[44] 38,-9,0,-11,-11,31,-31,34,2,4,30,-9,-21,4,34,11,-10,-12,-5,16,-13,-5,-3,-3,-15,23,22,7,-30,3
[52] 0,-3,17,4,10,23,-23,26,3,6,-23,-2,-5,20,17,8,30,17,-2,10,2,6,1,-12,-11,8,-4,-4,-37,-5
[51] 44,-7,-14,13,-12,41,-32,2,-7,-11,33,-7,9,-26,35,14,-29,25,16,24,-7,17,-17,-38,2,20,38,3,-14,11
[44] 4,-4,9,2,10,10,-16,-3,-1,-6,4,-8,-25,9,16,-13,-5,-1,-11,-15,2,-10,0,2,-11,17,6,-6,-10,-3
[52] 1,7,13,13,-8,-32,30,-19,-34,-9,29,-47,6,28,-8,-4,-5,-42,18,-6,1,21,22,21,7,2,-11,11,25,35
[52] 5,0,12,9,-2,-13,23,-20,-14,-7,13,-22,17,-1,-12,-10,2,-4,6,-2,4,10,2,2,10,14,1,-3,21,11
[55] 9,5,5,-13,29,24,-19,-8,14,-28,-14,-8,28,18,16,30,21,13,27,-3,-9,33,11,-45,2,-17,-12,5,-28,6
[45] 0,3,9,-13,12,-18,30,-46,2,1,2,-28,10,9,-22,6,14,-1,-23,-7,3,-4,4,33,-2,-4,-12,-13,26,-13
[55] -11,14,-9,22,7,10,-19,-7,25,9,-29,41,33,-26,3,-7,-10,29,12,6,23,8,-7,-33,4,2,3,2,9,-13
[52] 5,-6,17,-12,5,-2,16,-13,10,-3,10,-25,27,10,11,7,19,0,0,4,10,28,4,-17,0,-3,2,-4,14,-9
[55] -17,-30,27,-1,-18,-33,7,49,-6,-24,-19,-15,-8,26,17,-11,28,-44,29,-32,-9,-4,-19,11,26,14,-9,13,-33,-9
[41] 28,-1,8,0,-27,-8,6,26,-31,-2,37,-14,-38,12,8,-10,-29,-52,-8,-3,-24,-22,7,29,-6,3,8,8,3,36
[55] 4,14,6,36,16,12,-29,-21,5,-20,-17,14,-3,2,17,-21,-22,2,10,-29,2,-15,-9,-6,4,21,-2,-7,-5,-4
[51] 6,3,5,-2,-11,-25,-13,58,-4,3,-11,18,-19,24,1,-5,0,-68,26,-15,-15,-23,22,29,-1,5,-17,39,-21,24
[44] -43,-7,-38,37,-17,1,0,33,16,21,-16,31,38,-4,4,11,19,21,41,20,16,37,-6,-21,21,-42,-8,13,16,-41
[41] 16,3,16,-8,-10,-1,-9,66,-8,12,13,26,-24,1,-2,-32,-8,-43,9,-1,-5,-17,25,-11,-12,30,4,24,-11,38
[55] 35,4,15,3,22,28,-45,2,11,-29,11,21,-36,-5,36,-35,-40,-19,-2,-40,-10,-29,4,-28,-15,34,18,1,-13,15
[41] 7,-7,-2,-5,-20,-8,-2,-3,-14,18,29,-20,-28,-5,22,-1,-27,-11,-22,14,12,0,-1,15,-18,0,24,3,14,10
[52] -8,21,-12,51,-7,14,-1,-10,-7,0,-6,24,30,-12,-1,-10,-21,21,21,9,6,19,-4,-30,14,-20,-3,-7,27,8
[44] 3,6,-10,33,-23,12,-14,24,6,14,-6,-3,54,-1,9,26,13,10,38,39,11,30,-16,-7,19,23,0,11,-23,-15
[51] 16,13,6,22,20,-10,26,-24,-43,-40,3,-4,-40,30,-35,-24,-10,-37,-1,-54,-51,-44,22,43,9,-31,-33,-9,25,38
[51] -15,-1,-16,-20,13,-7,-11,-6,28,11,-10,23,7,-20,-4,0,-2,12,1,-1,20,3,6,-12,-6,3,4,12,5,-18
[55] 35,-8,2,14,-4,7,-16,-19,-15,-35,0,-3,-7,-23,8,-5,-27,6,7,-20,-22,-27,-30,3,18,30,20,-4,-15,12
[52] 26,26,37,-7,15,12,16,-25,-12,9,0,-11,-2,12,-13,-9,0,0,-40,9,-2,-10,20,1,-25,0,-8,-21,17,36
[44] 2,-16,-9,5,-3,7,10,2,-19,-13,16,-20,-12,7,-4,5,12,9,6,-4,-18,3,-6,8,11,-8,2,-6,-4,-4
[45] -3,12,20,27,43,44,-9,-42,45,-33,-52,-10,83,27,4,30,65,56,21,-8,-2,29,-27,-30,28,11,-35,-37,-32,-67
[45] -4,-7,-4,27,5,18,-1,-16,-7,-24,-1,-19,31,9,21,15,13,29,30,1,-2,43,-10,-40,19,-26,1,-8,3,-8
[52] 6,0,20,-11,1,-9,20,-18,-4,4,-3,-22,5,9,-3,6,13,-1,-22,5,2,1,0,13,-6,-7,-3,-10,12,2
[51] 56,1,11,-35,-15,26,19,12,-9,-10,12,-9,10,-3,-15,38,12,-3,-25,27,-50,-19,-13,11,2,-19,0,-15,-18,20
[55] 8,-8,11,39,19,35,-28,-4,5,-36,-14,28,-3,-8,45,-30,-16,27,16,-35,-4,8,-15,-68,9,-20,16,-14,12,-5
[51] 48,-7,7,-30,-28,-13,7,35,-32,23,43,-23,-32,2,6,11,-16,-48,-16,29,-14,-10,25,28,-25,1,22,30,8,54
[51] -1,-9,-11,28,-22,-4,5,37,-13,-2,22,19,22,-30,-4,-30,-14,-2,47,6,8,20,-2,-40,25,30,19,20,14,16
[45] -29,35,1,27,-6,-1,22,-1,-4,35,3,8,9,16,-41,-20,4,-3,-17,19,14,-7,14,32,-5,20,-29,-21,13,-5
[41] 2,0,-5,-16,-23,-21,6,4,12,6,0,4,20,-11,7,19,-15,-22,3,13,4,5,-11,5,6,-15,4,12,5,0
[45] -9,7,-5,-10,-2,-11,-9,5,-3,18,13,16,-36,-10,2,-23,-32,-16,-17,-4,15,-14,16,3,-22,5,10,9,13,19
[51] 21,16,8,-7,15,7,26,-30,-13,4,-6,-1,6,-4,-42,4,12,17,-28,9,-17,-21,11,21,-6,-8,-13,-17,18,17
[41] 3,0,20,-7,16,-9,5,-20,15,-13,-30,-25,33,27,0,28,39,-4,6,-7,-2,8,-5,18,9,0,-22,-2,-17,-21
[55] -17,-12,-2,29,-11,-1,8,-4,8,-4,-22,14,25,-16,6,-7,9,28,7,-4,8,4,-32,-12,24,-11,5,-14,15,-35
[51] -7,-8,-4,5,0,29,-29,2,35,7,1,6,24,-13,40,6,0,33,4,15,26,28,-22,-43,-2,16,20,-9,-13,-42
[45] -51,-4,-20,-14,-4,-27,20,-31,1,22,-9,7,-9,-26,-15,-3,-12,34,-22,10,32,14,-4,-6,-6,-33,8,-8,29,-9
[45] -2,-12,1,-13,8,-8,7,-34,-1,0,-28,-25,11,0,-1,36,26,34,-15,11,3,7,-14,17,0,-25,1,-6,-5,-14
[45] 25,12,-6,51,-22,9,-3,8,-26,-14,2,17,8,1,16,-2,-33,-18,22,-2,-24,-2,-5,-6,15,-40,2,5,27,28
[51] -10,5,23,-13,-2,20,6,6,43,-2,-21,12,34,4,2,5,25,12,-21,3,0,-6,-34,-10,11,18,-14,-37,-26,-52
[55] -14,7,-9,-29,-1,-2,5,-16,12,22,4,10,-3,-23,-8,5,-14,21,-28,21,18,5,3,-12,-18,-12,10,-7,11,2
[44] -10,-18,7,-14,0,-16,33,-43,-8,-4,-4,-43,5,2,-15,17,27,27,-26,3,2,2,-22,31,9,-4,0,-24,6,-26
[52] -9,12,-1,73,-12,4,4,0,-24,-7,-2,-7,36,19,14,-7,-2,1,45,4,5,37,2,-20,23,-19,-10,3,25,10
[55] -13,6,-10,29,11,38,-4,-21,21,-7,-9,9,50,-6,13,12,13,55,15,14,10,41,-16,-53,14,-23,-2,-25,10,-35
[45] -11,2,-21,26,-3,14,3,-30,8,8,-5,-3,28,-6,5,19,4,39,-2,18,9,18,-18,1,8,-27,1,-17,20,-35
[51] 75,18,23,-29,13,41,-16,-14,39,9,17,16,15,-19,3,1,-13,-5,-48,12,-12,-42,-5,9,-24,47,15,-16,1,-11
[41] -5,16,6,23,-1,-20,-10,14,-7,-2,-15,22,-18,7,-12,-31,-19,-38,11,-26,-1,-33,8,29,3,29,-14,13,-5,16
[51] -7,-12,-8,-14,-13,-25,-8,32,-7,7,42,1,-49,3,20,-31,-35,-55,7,-20,9,-5,23,5,-15,12,16,28,13,18
[52] -9,-13,20,38,-26,-12,8,28,-12,-15,-21,-7,16,9,4,-14,19,-9,24,-11,-6,-7,-36,13,36,32,-6,-8,-23,-17
[52] 9,-15,-10,29,0,-5,6,15,-35,1,4,4,-19,-7,-10,-20,5,6,17,-6,-8,-5,14,4,5,-11,10,17,26,21
[52] 14,22,1,-13,28,4,17,-26,-22,12,31,-14,-22,15,-28,-11,-5,-9,-19,3,-2,2,55,6,-31,-11,-10,4,35,45
[45] 7,-12,-19,-10,-33,-20,23,-23,9,5,-27,10,31,-32,0,47,-6,19,-19,23,-11,-7,-43,22,19,-69,10,-6,26,-23
[51] -32,-8,-11,-15,-10,-21,-4,46,13,8,10,24,-20,2,3,-22,-8,-36,19,-14,10,1,12,-8,0,6,-3,21,-6,-4
[55] -17,7,-2,8,23,-29,0,-37,-7,-14,-32,11,-12,-6,-19,-16,-11,1,5,-34,7,-17,9,13,3,-6,-11,9,15,14
[41] -41,6,-5,6,-3,3,-11,7,35,26,-8,10,22,-2,6,-6,9,17,1,14,38,18,-11,-10,-1,31,-4,-9,-13,-46
[44] -3,4,-1,-8,3,14,-4,-7,18,0,-2,16,2,-9,10,-1,-10,12,-15,0,3,0,-8,-20,-6,-15,4,-14,6,-12
[55] -7,3,3,12,1,13,3,-35,-5,-12,-10,-27,9,16,12,25,7,26,-11,5,-5,13,-20,4,5,-24,-7,-27,-9,-15
[52] 30,5,33,-20,27,25,3,7,8,4,3,-1,-10,15,-7,-15,27,-1,-31,-4,-9,-17,21,-5,-23,19,-5,-14,-1,5
[41] 2,-1,-8,14,9,1,3,-5,-3,-19,-10,4,29,-8,-15,4,12,13,34,-6,-7,12,-1,-16,22,6,-6,8,-2,2
[51] -20,12,3,26,25,-31,13,-43,-15,-17,-15,1,-20,10,-27,-37,-11,-16,3,-50,3,-25,16,32,5,4,-21,0,32,8
[41] 28,-20,-9,-12,-26,2,36,-3,-29,17,67,-56,0,0,-6,18,8,-2,-13,37,-8,20,4,25,-2,2,22,-3,27,4
[44] 24,-1,-15,-13,-16,22,-38,25,25,20,6,25,16,-34,30,19,-23,13,4,36,14,9,-11,-31,-12,16,31,18,-18,-3
[41] -20,-14,-23,8,12,-13,-12,-48,11,-4,-25,-7,9,-16,13,19,0,40,4,-7,21,13,-18,3,6,-22,10,3,11,-32
[41] -1,23,3,17,-2,13,-24,20,17,-2,-18,37,37,-14,10,-5,-18,1,31,10,12,18,0,-52,7,14,-1,11,-15,17
[44] -32,-11,8,-12,19,-25,6,10,-20,-49,-4,-5,-61,39,-1,-26,-4,-47,15,-71,-30,-19,15,6,9,-27,-27,2,-17,20
[41] -53,-4,9,-14,26,3,-7,-30,49,-18,-52,-4,31,18,10,22,41,37,-1,-19,18,19,-30,-16,14,-5,-26,-30,-39,-69
[55] 19,29,-13,-12,9,42,-22,-9,19,41,26,25,-10,-13,10,4,-31,20,-42,39,16,3,26,-20,-46,-14,14,-9,22,9
[44] -16,5,3,-27,-13,-8,-6,12,38,28,4,13,14,-11,11,1,-9,-10,-16,18,30,6,-7,-6,-12,21,7,0,-5,-24
[45] 9,6,16,-32,-4,-36,27,11,-26,18,4,-13,-28,10,-37,-4,6,-39,-22,5,-7,-26,29,47,-17,9,-11,16,4,44
[44] 19,1,11,-41,0,-23,34,-44,-11,-11,-4,-19,12,-23,-33,19,-3,8,-25,6,-11,-11,-8,14,4,-6,3,-8,10,26
[41] -17,30,15,21,-1,-3,-10,22,14,12,-17,30,-1,16,-13,-29,-9,-32,1,-12,7,-25,6,17,-2,36,-26,-4,-15,-2
[45] -1,10,5,-4,-19,-3,9,-6,6,15,11,-10,10,6,10,12,-12,-12,-18,19,7,8,-6,8,-6,-11,0,-10,8,-4
[44] 8,-9,10,-13,19,-29,-5,-34,-7,-37,-33,-26,-12,27,16,28,7,-24,7,-38,-19,-9,0,28,4,-39,-15,14,-10,10
[52] -7,-11,5,25,-13,14,-36,60,26,-18,-16,6,10,40,48,10,19,-37,42,-18,-12,6,-21,-2,20,10,-15,9,-51,-43
[45] 6,10,-11,27,-4,-13,23,-14,-6,-10,9,27,1,-14,-29,-33,-24,-21,3,-29,-16,-32,0,22,17,-7,-9,-4,48,-1
[55] 42,-15,-5,-1,14,-9,4,16,-34,-29,31,8,-34,-15,-20,-37,-15,-32,28,-38,-31,-28,30,-1,6,21,13,33,21,49
[44] 71,-5,-13,11,3,51,-15,-23,-18,14,46,-18,-1,-36,3,6,-14,48,-23,39,-7,-7,-1,-2,-18,38,45,-7,16,10
[45] -11,9,-3,-24,-30,-27,29,-8,4,39,30,-8,-18,-7,-18,-6,-24,-29,-48,19,14,-22,-2,54,-17,7,3,-11,27,-9
[44] 15,0,-28,22,9,6,7,-15,-28,-27,29,-6,2,-7,-23,-5,-12,2,36,-13,-24,5,15,-4,19,-1,-1,12,16,23
[41] 29,-12,22,-12,21,-24,33,-45,-27,-26,-9,-53,13,18,-25,19,37,-2,0,-15,-20,-2,8,33,11,-3,-12,3,11,18
[52] 5,12,24,-5,16,21,0,-1,16,-6,5,-5,23,8,-6,-12,16,7,0,1,6,9,2,-25,0,44,-8,-17,-18,-6
14,-18,-3,-19,-20,5,25,19,-3,7,1,-4,38,-19,-6,33,28,25,5,39,-9,28,-12,-26,13,-34,12,2,7,2 : [51]
0,-4,17,19,29,9,0,-72,12,-43,-37,-25,36,11,24,20,16,39,2,-28,0,19,-28,-21,18,-31,-7,-28,9,-30 : [45]
-2,-12,-6,-8,-8,-8,3,-6,0,4,9,-16,-10,2,10,10,0,-2,-9,3,2,1,-7,17,-2,-9,7,0,4,-13 : [41]
-13,-19,-20,-5,10,2,-8,-20,28,-12,-17,11,30,-22,19,17,8,36,18,-5,13,27,-17,-37,14,-28,12,4,11,-36 : [51]
-16,1,-8,-7,34,1,4,-54,17,-1,-27,-8,32,-3,-5,24,25,49,-2,3,19,31,8,-21,-4,-36,-7,-5,20,-19 : [45]
1,1,23,-24,30,10,22,-59,9,18,-18,-36,21,0,-21,19,46,61,-50,24,21,10,-1,9,-19,7,-2,-32,9,-22 : [52]
-33,-3,-22,7,-25,-21,18,-5,-1,1,3,8,22,-23,-7,3,-17,10,18,10,13,24,-17,-16,22,-21,5,1,17,-6 : [52]
26,4,-9,25,7,38,10,-27,-36,5,43,-23,-3,-12,-9,-6,-8,46,-9,27,-4,21,13,-23,-10,1,20,-18,30,25 : [41]
-9,-2,-16,-14,14,21,-34,-8,39,-7,-12,18,7,-9,25,17,-5,22,3,-5,8,6,-14,-24,-3,-1,5,-3,-25,-36 : [51]
11,14,0,23,18,32,-31,2,11,-16,-13,19,27,1,21,4,-3,18,30,0,1,24,7,-52,2,-3,-1,5,-12,9 : [55]
-8,5,-9,-12,-21,-15,18,-2,-3,43,13,1,-18,-12,-19,0,-11,-3,-41,27,13,-19,2,43,-19,-4,6,-6,23,-5 : [55]
8,9,-1,-22,-27,-29,36,12,15,12,-21,36,26,-22,-43,10,0,-27,-18,8,-20,-40,-16,40,17,-19,-17,0,17,-6 : [45]
-15,9,-33,35,-11,5,-9,5,-4,1,-3,37,5,-21,-4,-9,-28,12,23,1,-1,1,-5,-14,14,-22,2,5,17,0 : [52]
-33,-15,5,3,1,-26,9,-11,-1,-21,-11,13,-15,-23,-3,-40,-16,5,6,-38,13,-9,-20,-18,18,16,9,-7,9,-7 : [55]
-26,-1,13,-30,14,-14,-11,-19,-4,17,4,-24,-43,7,15,-9,-10,6,-31,0,34,8,17,-1,-35,14,11,-1,-10,15 : [45]
48,3,-11,13,12,40,-22,-11,-10,-26,30,4,-18,-5,17,-4,-30,1,3,-14,-31,-14,4,-15,-5,-4,15,-4,6,17 : [51]
21,5,-6,2,35,34,-36,-13,17,1,-1,-6,0,17,21,16,14,18,2,1,3,9,21,-9,-22,4,0,7,-11,-14 : [52]
25,-13,5,37,-8,16,4,-24,-15,-21,-27,-30,19,22,20,40,28,24,-4,2,-30,-3,-36,31,21,-45,-6,-22,-2,-28 : [55]
6,-8,15,4,-14,-21,12,-18,-8,-2,-6,-33,13,16,23,22,5,-14,-4,4,4,15,-10,15,3,-26,2,2,13,0 : [52]
-5,-7,-7,22,-7,12,10,10,1,-3,9,3,25,-5,-3,-6,13,16,20,5,0,18,-9,-19,19,1,1,-6,11,-18 : [55]
-12,1,13,4,18,8,14,-59,1,-13,-31,-2,8,-19,-10,-4,4,58,-33,-8,6,-5,-26,-14,4,-16,3,-40,15,-14 : [44]
18,-7,-1,-15,5,-7,8,-19,-2,-18,-14,-8,14,-1,2,29,8,2,3,-3,-17,3,-5,0,7,-37,-2,5,5,7 : [41]
-23,1,-27,35,-9,-1,-7,39,-9,-4,13,14,10,9,-6,-11,0,-15,57,-4,-2,21,12,-13,22,7,-12,22,-7,1 : [44]
15,14,-7,8,2,-11,-9,4,-5,30,8,32,-38,-16,-13,-34,-33,-23,-26,-7,8,-44,24,35,-27,13,8,15,35,18 : [55]
14,15,-1,-2,-6,15,-14,16,0,13,20,-1,-1,5,3,4,-12,-13,1,20,1,4,13,-1,-13,22,2,7,-15,17 : [55]
-12,2,2,-8,-18,-4,0,40,-2,7,-6,19,0,-5,-3,-2,-3,-10,10,13,-1,4,-2,-18,4,-1,-1,7,-20,18 : [45]
15,8,-4,4,5,20,-36,27,18,9,-4,20,-1,4,20,4,-5,-10,10,6,2,-4,9,-9,-12,15,3,16,-21,-3 : [51]
-4,-7,-13,-15,7,-1,3,-5,16,5,-19,8,-17,15,-3,22,18,-3,-26,-10,-18,-27,-4,42,-7,-47,-16,-7,5,-36 : [41]
